Below is a small trained network, with its code and all its weights. Each question gives an input and a class and asks what happens when units are switched off, that is, made to give their printed mean instead of their output.

import numpy as np


def w(rows, s, z=0):
    codes = np.array(rows[::2]) - 128.0
    scale = np.full(codes.shape[1], s)
    scale[-1] = z or s
    return codes * scale


def f(y):
    return y / 2 * (1 + np.tanh(0.7978845608 * (y + 0.044715 * y**3)))


def log_softmax(a):
    a = a - a.max(-1, keepdims=True)
    return a - np.log(np.exp(a).sum(-1, keepdims=True))


def net(x, mask):
    res = np.array(x, float).reshape(1, 7) / 4 @ E
    y = f(res @ A[0][:, :-1].T + A[0][:, -1])
    res = res + np.where(mask, y, B[0][:, -1]) @ B[0][:, :-1]
    return log_softmax(res[-1] @ U[:, :-1].T + U[:, -1])


A, B = {}, {}
E = w([
[133,121,136,142],'x0',
[240,86,97,61],'x1',
[84,1,44,162],'x2',
[126,130,121,125],'x3',
[120,137,115,115],'x4',
[163,98,183,191],'x5',
[176,194,39,227],'x6',
],0.0071)
A[0] = w([
[105,89,205,57,82],'n1',
[191,129,144,182,240],'n2',
[153,207,168,86,101],'n3',
[207,87,116,90,35],'n4',
[135,215,182,115,45],'n5',
[186,188,51,179,181],'n6',
[84,51,79,148,112],'n7',
[86,79,82,146,99],'n8',
[152,231,137,98,160],'n9',
[220,90,119,84,133],'n10',
[155,205,202,127,55],'n11',
[93,65,212,62,4],'n12',
[33,140,164,189,121],'n13',
[87,86,200,60,104],'n14',
[1,148,174,166,107],'n15',
[103,67,65,144,75],'n16',
[119,87,183,68,123],'n17',
[101,88,78,135,63],'n18',
[132,98,177,141,244],'n19',
[180,78,228,214,224],'n20',
[223,84,119,104,34],'n21',
[209,93,113,77,43],'n22',
[154,216,174,105,133],'n23',
[95,73,71,149,51],'n24',
[117,55,85,150,81],'n25',
],0.0076,0.004)
B[0] = w([
[88,96,96,235,193],'n1',
[95,111,99,111,225],'n2',
[124,105,158,139,183],'n3',
[185,235,109,212,154],'n4',
[172,65,189,158,168],'n5',
[23,46,94,240,239],'n6',
[153,117,210,120,200],'n7',
[182,117,211,127,169],'n8',
[125,76,148,135,208],'n9',
[122,198,102,146,202],'n10',
[148,61,192,152,180],'n11',
[120,123,110,254,180],'n12',
[193,211,114,123,203],'n13',
[83,113,68,250,202],'n14',
[207,248,101,154,217],'n15',
[172,76,192,143,173],'n16',
[100,139,68,198,186],'n17',
[150,93,167,135,144],'n18',
[109,153,79,83,215],'n19',
[86,122,58,11,254],'n20',
[154,175,116,162,161],'n21',
[164,197,92,182,162],'n22',
[132,50,165,157,203],'n23',
[147,105,174,150,160],'n24',
[183,104,176,118,171],'n25',
],0.0072,0.0047)
U = w([
[45,107,90,200,24],'0',
[216,77,254,137,73],'1',
[115,148,119,100,247],'2',
[231,248,113,140,95],'3',
[91,127,121,94,210],'4',
[84,117,107,77,197],'5',
[112,124,128,103,178],'6',
[133,150,149,10,2],'7',
],0.01,0.0077)

Each question gives the input, the list of numbers given to net, and the class t.
The units are the neurons (one row each of A and B). Each row of codes is followed by its name. A weight is (code - 128) times the scale printed after its matrix; where a second scale follows, it is the last column's (A, B and U).
mask holds one flag per neuron, in row order. A switched-off neuron (its flag False) gives its mean, the last column of its row in B, instead of its output. The means were averaged over made-up inputs and are rounded, as every weight is.
A unit's drop is (log p(t) with every unit on - log p(t) with that unit switched off) / (log p(t) with every unit on - log p(t) with every unit switched off).
The circuit of an input: a set's keep is (log p(t) with only the set's units on - log p(t) with every unit switched off) / (log p(t) with every unit on - log p(t) with every unit switched off). Starting from the 12 units with the biggest drops (on a tie, the unit counted first), units are removed one at a time, each time the one whose removal leaves the highest keep (on an exact tie, the one counted first), for as long as the keep stays at least 0.8.
units of the circuit, in order: the units of the circuit, biggest drop first
unit that matters most: the unit with the biggest drop
k most important neurons: the k neurons with the biggest drops, biggest first
drop of u: that unit's drop, to one decimal
input [-4,3,-8,-2,0,-2,-8], class 0: unit that matters most -> n14
input [1,6,-4,8,0,-8,5], class 5: 2 most important neurons -> [n6; n15]
input [-3,-7,5,-4,-6,7,5], class 3: 2 most important neurons -> [n13; n15]
input [4,5,-1,2,5,-5,-3], class 3: 4 most important neurons -> [n6; n20; n22; n4]
input [4,8,4,-6,1,6,-3], class 3: units of the circuit, in order -> [n4; n22; n10]
input [-2,-2,-3,-5,-3,4,-6], class 0: units of the circuit, in order -> [n14; n1]
input [-4,-5,-1,4,2,-3,-4], class 3: units of the circuit, in order -> [n15; n6]
input [-6,-8,7,-2,8,4,5], class 3: units of the circuit, in order -> [n15; n13]
input [8,-2,7,4,3,-6,-8], class 0: 3 most important neurons -> [n14; n12; n1]
input [2,8,-3,-3,-6,-6,-3], class 3: 2 most important neurons -> [n4; n22]
input [-5,-2,-2,-1,3,-2,7], class 0: 2 most important neurons -> [n6; n20]
input [2,5,-8,-7,-6,4,5], class 1: units of the circuit, in order -> [n11; n23]
input [4,8,1,-3,8,-7,1], class 3: units of the circuit, in order -> [n4; n22]
input [3,-4,0,-3,-2,5,2], class 5: unit that matters most -> n20
input [0,-7,6,-4,2,7,0], class 3: 3 most important neurons -> [n15; n13; n6]
input [-2,-8,-8,3,3,5,-3], class 1: 2 most important neurons -> [n11; n5]
input [2,8,7,-1,-2,5,4], class 3: 2 most important neurons -> [n4; n10]
input [-2,2,-6,-2,-1,2,-8], class 0: drop of n14 -> 0.2
input [-4,4,5,7,-3,7,-8], class 0: drop of n1 -> 0.1
input [1,4,4,7,7,-4,8], class 0: drop of n13 -> 0.1
input [-5,2,3,-2,4,7,1], class 5: drop of n20 -> 0.2
input [-2,-1,-2,-5,-2,7,5], class 5: most important neuron -> [n20]
